Each row has a class, written after it.
[  9  -8  12  19  -4  18  18  -8 -19  31  26   2 -15   3  -5  28  -8  15
  28 -20 -20 -12  15 -14  -5   7  41   5  16   8  -5  -6  -2  -7 -12]
zal
[ 11  -1 -37 -22  17  29  -9  44  23 -17  16  21  47 -10 -15 -24 -19 -10
 -20 -24 -47  12  -1 -20  15  -3 -13  14 -35  20  -1  11 -15 -38 -22]
Migut
[ -8  16  12  -6  19  -1  -4  36  10 -33  -4 -23  11  -3   2 -24   8 -26
  -6  -4  18 -39 -17 -36   8  24 -11 -55 -18  41   8  14  19 -11   0]
mubo
[-25  32  -4  25  26 -14   6  34  16 -20  11  28   9 -34  12 -11 -58 -17
  28  -2 -53 -34  46  16  21  -5  13 -32 -35 -15  21  15  -7 -43 -10]
lifes
[ -6  -2  13  17   7 -17  17   8   4  -4 -30  10  -6  -3  18  11 -11  -7
   6  14  25 -23 -19  36  -3   7  -9  -8 -10  13 -20  10  10   3  -4]
mubo
[ 47  -3  16  -3   5  11  -7  -3  14  -4  16 -50   1 -12 -33  13   1  -8
  11  30 -22 -17  15  14 -37  -3   7  -5  25 -13  27 -29 -28  27  34]
kel
[ -3  13 -13 -34  23  -3 -19  33  15 -39  25  11  14 -23   5  13 -20 -20
  -2 -33 -47  27  22  -7 -18 -12   8 -10 -33  12   7 -11 -18 -31   6]
Vibu
[ 12 -13  14   1  -7  33   1 -25  -7  24  -1 -10  11   2 -16  34 -12  -1
  -8 -38 -15 -12  41  15  17  21  16   3  17  20  10 -14 -26   9   6]
Safut
[ 16   2   9   0  23   1   5  -2   7  11 -22   0  10  -6  13  11  -4   3
  -4  15 -29 -30 -10  17  16  -3   6 -19  -2   5  -7   4  -9 -22  20]
Delak
[ 16  -6   3  -7  42 -11  -9  14   6   2  -1 -17 -11  -8  -4  -5   2 -24
   5  -5 -34 -36 -15   1   8   2  13 -11   2  -3  -3 -15 -26  -4  34]
fovad
[ 17 -32  -7  17   4  -1  -2 -16 -16  24 -11  22 -17   8 -15   3  16  10
   7  -1  -9  -6  24  -2  23  14   0  -3  27  -6  11   5  -3  32  14]
Migut
[ -3 -10   5   9   9  10   4  20  -3   6 -10   1   7 -13   1  -3 -22 -17
  16  -2 -20 -18  11  15  19  20  -5 -10 -12  26 -23   5  -2 -18 -10]
mubo
[ 44   6   2  17  28  35   3  17   1   0   1  -9   6  -4  -2  12   2  -2
 -11 -52 -18 -27  14  -5  17   4  20 -17  -1  31 -21 -11 -24   6  19]
sef
[  4  18   1 -19  13  39 -10  18  -4  -9  13 -14  21 -11   4  12 -35  -8
  -5  -3 -53  -2  17  13  -8  -2   3  -7 -11  13 -12  -5 -14 -29  -3]
zub
[ -3 -23  22  -2  -6  11  11 -20  -8  28 -11  -5  -4 -11 -11  17   4  -1
  17   6  17 -12   9 -12   1  36  10   1  15  12 -19 -13   1  -6 -17]
mubo
[  8  -5 -37  18  23  20  -7 -29 -11  26 -38   8  -3   2 -27  19  -6   9
 -24 -16 -44  22  16  -7  34   6 -11   2 -21 -10  29 -12 -11 -21  27]
fovad
[ -6   2  32 -36  20  -6 -12 -12  -2  -5  -2 -19  -8  -8  15  21 -16 -11
   5  19 -10 -48 -26  13 -21  10  -8 -36  12  11 -11 -14   3 -10  24]
Delak
[  2  -3 -12  18  10  24  -2 -21 -11  31 -38   5  11   8  -6   8  -6  15
 -19  13 -18 -11  25  17  27   8  -9   3  -4   2  15   9  -3 -11   5]
zub
[-31 -14   2 -16  30 -55   3  27  19 -47  29  46  15  17  37 -54   3   5
 -21  16   5  94 -65 -31 -27 -30  26 -18 -38   1  40 -27  10 -38 -33]
Safut
[-13 -16  -7 -19  21   0   4 -11  -8  20 -17  15 -13  -4 -27  16   0   6
  26 -18 -11 -39  64   5  25  17  -3 -18   3  24   9  12   5   1  -1]
Vibu
[-17  12 -25  20  80 -10  17  32  22  10   0  49  21 -39  20  22  -4  12
  -3  40 -61  35  58   4  29 -26  25  32 -24 -38  -1 -14  -1 -80 -42]
mebol
[  6 -18  22  -8  26 -16  37 -10  15   9 -40  23  13  -9   9  -6 -12   4
  21  26  10 -32 -33  22 -25  -8  28   1 -28  -6  -3   2 -27 -31 -10]
zub
[ 47  -3  -5  15  32  30   0   7   3  31 -36 -19   2 -32 -19  39 -21   4
  -2  -9 -60 -30  45  30  24  21  13  -7   3  -5  12   7 -22 -26   5]
mubo
[ -4   2 -10  -1  26  21   4  40   4  -2  11   1  27  -7  -4  -8 -16 -10
   2 -26 -50   2  26  -9  23  -7   5  -4 -10  28 -17  -2 -15 -43 -11]
nol
[ -1   1   9   4  16  20 -10  33  -3   3   7  -5   5   9 -18 -14 -14 -38
   3  -6 -36   6  12 -12  28 -11  15  22   4 -11  -7 -15 -38 -16   5]
fovad
[  3 -30  -1  40  33   0  -9  18  11  42   7 -13   1  19 -17 -22 -14 -26
  15  31 -56  -7 -25  12  60  -5  28   1 -16  14  31  11 -11  20 -25]
zal
[  1 -18  -6   2   9  17   5 -11   3  36 -15  -8  17  18 -15  -1  -2 -25
   0  -7 -16 -36  21   8  40   7   2   7   4  21  18  10 -22  -1   1]
mebol
[-11  -4  32  -8  -5 -30  -6 -11  12  13  12 -15 -16  -5   8 -25  -1 -14
  12  35   0 -28 -35 -10  -9   8  31 -11  33  -9 -11 -34 -24  14  16]
Delak
[-18  23 -27  41  -1  -8  17  14  17  -7 -12  23  19   7  16 -13  29  -5
 -26  -5  18 -11  24 -17  19   9   5  14 -23  14  -8  -5  -1 -12   3]
sef
[  2 -11   0 -11  29   2 -23  28   1  -6  -1  -9  11 -15   2 -23 -15  -6
  -1   7 -37  -8  -1   6  19  22  -9 -52 -10  42  14  12  17 -22 -17]
mubo
[ 17 -40  24 -18  -7  13   2 -46 -14  62 -38 -21  -7   5 -29  10  16  11
   8  16 -15  -3  15  -8   1  15  29   6  56 -19  15 -16 -27 -22 -12]
nol
[ 21 -54   1   9  24  20  12  -7 -16  42  -4 -20 -18 -18 -37   1   8  -1
  26  25 -41 -31  49  -8  46  47  -5 -13  34  10   2 -24 -21  25  -6]
Vibu
[ -2  -2   5  -4   8  -3   7  13  21   7   6 -11   7 -16  11 -25 -26 -12
  -5  24 -14 -27 -49   7  11   4   1  -7   0 -16   5  10  -6   2 -24]
mebol
[ 13 -11 -17  28  19 -11   1  17   6  14 -11 -10   1  10  -9 -30  14  -8
 -10  25 -18  22 -36  -8  18 -12  17   2  -8  18  11   4 -10  12 -15]
zal
[ 42  -1  -3  -4   5  26  22  18  24  -5  13 -10  -2  -8  -8  13   4 -11
  11 -21  -2 -42  -5   9  17  17  -2 -14 -13   9 -31  -7 -20  -1  29]
mubo
[ -8 -13   4 -21  21   2   0  -5  27  12 -20  11   9  -6 -17  -4 -15  -4
   0  33  -1 -26  -9   9  16   2  -9   3 -11  -1   4 -14 -18 -23 -14]
Vibu
[ -17   68   -6  -54   83   23  -42   -6   -9    7  -34  -12    9   20
  -43  -27  -93   40   20   43  -59  -38   -8   -6   -1  -75    6  -65
  -48   37   17   12   18 -114    9]
zub
[ -1 -30   5  21  26  -3  19  21   6  19  12   2 -11 -13 -16 -25 -12  12
  18  29 -42 -14  13  -2  26  21   0  -7  11 -25  23  -7  14  13 -23]
kel
[ 13  -3  15   7  26  12  -2 -17 -16  38  14 -16  -7  19  -2   8   2   5
  11  26 -32   0  27 -21  28  -9  26  -5  35  -8   0 -23  -1 -24  -3]
lifes
[ 12 -13   4  -5  26   4  -8   4  19  18 -19  -7  18  -6  -9 -26  -9 -16
   4 -10 -15 -33 -23   9  19  -7   6  -4  -8   6 -10  -4 -28 -36   3]
nol
[  0  14  -8 -10  28  31   0  37  13 -11  23   4  29 -13   2  -2 -28  -3
  -2   5 -65   4  30   9  13  -5  13  -6 -26   1  11   4  -9 -38 -23]
zub
[ 20 -10  37 -18   4   8  11 -14 -13  23  -3 -23  -2  -5 -18   4 -20  -8
  27  14   3 -61  24 -10 -16   8  16 -15  46  26 -23 -36 -46 -15  25]
lifes
[  4 -11   1  -8  32   2  -2   0   0  32 -11   4   4  13 -15   8   4  10
   3  -1 -21 -17  36  -6  25  -5  24   7  14  17  10  -2  -8 -19 -15]
Vibu
[  0 -16   4  23  64  -2  -7   5  12  19 -30  -7  21  10  -4 -33  33 -37
  -7   9  -9  -8 -25  -6  49 -11  24   8 -10  21 -21 -15 -20 -14 -23]
fovad
[  8  15 -17  12   4  13  -6  25   7  -2   4  -4  14 -15   1   1 -26   2
  -6 -11 -44   9  10   6  17   7   4 -17 -20  30  -9   6   0 -19   0]
mubo
[ 14 -16  18  11  35  48   7   3   4  10   8  -5  50  13  -8   2  -7   0
 -12  -9 -11   2  18  13  29  -2  18   0  -3  43   5 -18 -12 -33 -53]
Safut
[ 21  37 -22 -21  58  31  31  41  14 -33  -5  -4  -6 -38 -39  30 -50  14
   4 -31 -42  17  18 -19 -23 -22  12  -6 -53 -25  14  -3 -18 -11  -3]
zub
[-10 -18  -8  -5  30   7   0   4   7  11   8 -10   5   5  -8 -10   6 -10
  -4  23 -27  20 -13 -24  30   7   1   3  -5  13  -6 -23   4  -2 -32]
Vibu
[ 24 -11   9  11  38  11   4  -3  11  21 -22 -48  -8   7 -37 -38 -19  -9
 -39  60 -11  17 -58 -35   0  -6  17  -3  41 -19  43 -63 -50  12 -20]
mebol
[-28  35 -22 -11  17  17 -26 -27  19   3  35  17  24 -20  20  28 -32  -5
  -4  13 -59  -3  24 -19   8  -4   4  -7 -38 -22  17 -30   0 -96  22]
mebol
[-18  34  -5 -13  18   8  -7  -2   5   0 -47  -3   8  20  -5 -30 -27 -29
  -7   7 -13 -36  -8   5  45 -26 -18 -32 -13  22 -24  17  -7 -41   8]
lifes
[ -6 -28  -3  23  -1  -3  -2 -19 -20  29 -10   5 -16  32  -3  -2  29 -16
  18   9   2 -18  12  11  30  10   0  -9   7  24   8  12   9  12   9]
zal
[ -6  -9  48  -7  21 -16  14 -20  -6  -6  -6  10 -37  -7  20  21  -6   1
   7   7  28 -25 -52 -25 -12  11   3 -29  13 -23 -22 -38  -3   9  38]
Delak
[ -4   2 -13  13  -9   4 -51  -2  23   6  63   4  14 -78  40  35  -5   4
 -46   8 -58  77  17  -4   7  42   2  53  -1 -91  10 -33   7 -12 -15]
Safut
[-13  -1 -11 -48   7   9  -2  18  23   3  11 -35  16  24 -13 -41 -28 -21
 -16  13 -58   9 -70 -45  -2  -1  -5   8 -31 -35  47  11  23 -45 -32]
kel
[  9  -2 -32   9  35  16  -4  54  19  -2   5   7  29   9 -20 -22  14 -26
 -10  28 -24  48   4  -8  31 -32  -5  44 -38  10  -4   4 -16 -31 -25]
zal
[  3 -11 -19   9  34 -22  -3 -13   7   3  14   5 -30 -17   4  -4   1  13
  11  -4 -14  -2 -16   0  10  10   1 -20 -14 -19   9 -10  22  20  -4]
Vibu
[  0  -6 -20  16  33  -3  -3  16  -2  23   2  11  -5  -7 -12   7 -15  22
   8   0 -36  -3  39  -4  28  15   2 -13 -17  16  19   4  17 -23   3]
mubo
[ 19   1  -9  21  -3   4   1 -19   7  13  15  -1  -5 -20 -26 -14  -6  18
   6   5 -14 -24  -2 -47  -3  21  25 -14  15 -15  17 -21 -16  11  11]
Migut
[-49  -4   2 -23 -27  21   0  34 -22   0  37  15  45   8  -9  24 -32 -16
  41 -39 -51   9  96   1  -2   1   8   7 -14  58   6  30   3 -44 -25]
nol
[  1   4 -16 -28  -2  39 -14  38  16  18  21 -20  47  12   7 -42 -18 -28
 -37  26 -60  23 -26 -24  35 -11  -2  36   5  -4  -6   1 -21 -63 -37]
mebol
[ -5  -8  14 -12  21   4 -15 -17   5  23  10 -25   5 -15  -9   1 -17 -14
  -7  43 -18   4 -20 -27  -7   2  13   7  21  -1  -2 -49 -30 -13   3]
mebol
[ 15 -22   3 -26 -13  40 -20 -50  -3  82 -35  -4  -1   0 -13  20 -29  36
 -26  27 -44 -15  -4  32  58  25 -14  25  24 -66  27  30  15 -40 -25]
Safut
[-18 -21  -2  26  19   2   0 -31 -11  11  -5  15  17  18   2   6  16   6
   2 -23  13   6  23  17  40  12  -1 -30 -22  48  22  14  32  20 -20]
Safut
[ -4  -3  20 -23  15 -10   4  12  29  -6 -18  21  23 -23  14  -3 -11 -14
  -4  -7  24   1 -68   9 -34 -17  26  21 -29   7 -23   6 -18 -36 -42]
zal
[  5   5  13 -26  16 -10 -11 -22 -22  39   2 -35 -32 -25 -28  -7 -29   7
  28  -5 -27 -45  28 -34 -11  16  25 -19  51   6 -20 -28 -22  -5  23]
lifes
[-33   8   3 -11  12   0   3  74  21 -46  41  23  27 -42  -3 -31 -42 -17
   8 -12 -43  24  29 -17 -17   3  -3   6 -28  -6   8  -4   0 -26 -36]
kel
[  5  -4 -10  25  15  13  -5  -8   3  18  13 -16   1  14 -22 -16   0  -4
   1  34 -34  26   4 -25  16 -12   0  21   0 -18   5 -43  -7  -8  18]
kel
[ 34  -4  14 -33  28  36  25  33  19  19 -27 -25  21  29 -40 -20 -31 -19
  -7  12 -27 -64   9  -1  31 -10   5  -8  18   8  29   4 -49 -40 -13]
lifes
[ 11   2   6  10  23   3   3  11   4   3  -2 -19  -8   9 -15  -1  12 -13
 -12  14 -13  12 -22 -27  16  -8  17   5   7 -16   6 -18 -19  14  13]
fovad
[ -5   4  -4   0 -15  10   6  -3  10   7   2 -12  11  18 -21 -16   6 -16
  -4  19 -13  38 -13 -46   3 -15   2  37 -11 -26  -3 -19  -7 -15  13]
kel
[  3 -30  10  -4  24   0   4   3  -1  22 -24  -7   3   1  -9  11  -1 -10
  -5 -20 -31  -6   8  11   9  10   2  11   9  12   7   3  -1  20  -4]
kel
[-13  -7  10  -8 -13  -9  12   2  -9  16 -23   3 -13  21 -11  -9  11 -12
  16   3  12 -36  27  -4  11  14  10  -6  12  11   7  21  -2  12   3]
sef
[ 20   6   9 -15  25 -17   7   6  16 -12  -4  -6 -21 -10  -1   5   1   2
   9  16  -1 -16 -18   8  -8 -16  14 -19   5 -13  -8  -8 -11  11  11]
Vibu
[ 12   2 -20  11  47 -12 -12  -5   9  13 -16 -21   5  12 -15 -28   0 -21
  -7  26  -9  14 -14  -4  17 -26   0   7 -11  -3   8 -20 -13 -10  -4]
lifes
[ -1  25   1   7  11   7  -5   1   1  -1 -19   8   4 -13  -5   6  -1   1
   7  -4   2 -19   5  -7   0 -12  14 -18 -17  15  -3  22   5 -31  -3]
zal
[ 17   3 -22   9   9   3   3   3   5  20 -14  15  -8 -13   0   5 -13  17
  -3 -32 -15  -2   4  10  13   9   5   5 -15  -5 -11   8   4 -20   5]
mubo
[ -5 -30  11   8  28  -4  -8  27   6  15   4  24   3  -1  10 -28  16   7
   9  25  -5 -56  13   0  68  30 -23 -45 -12  19  12  40  33   6  -1]
sef
[ 12 -11  20 -24  25  -7  28  35  13 -16   4  -8  13 -18 -10   9 -22 -21
  10 -25  13 -25 -17  -8 -28  -7  13  -3  -9  35  -6   1 -37  27   4]
mebol
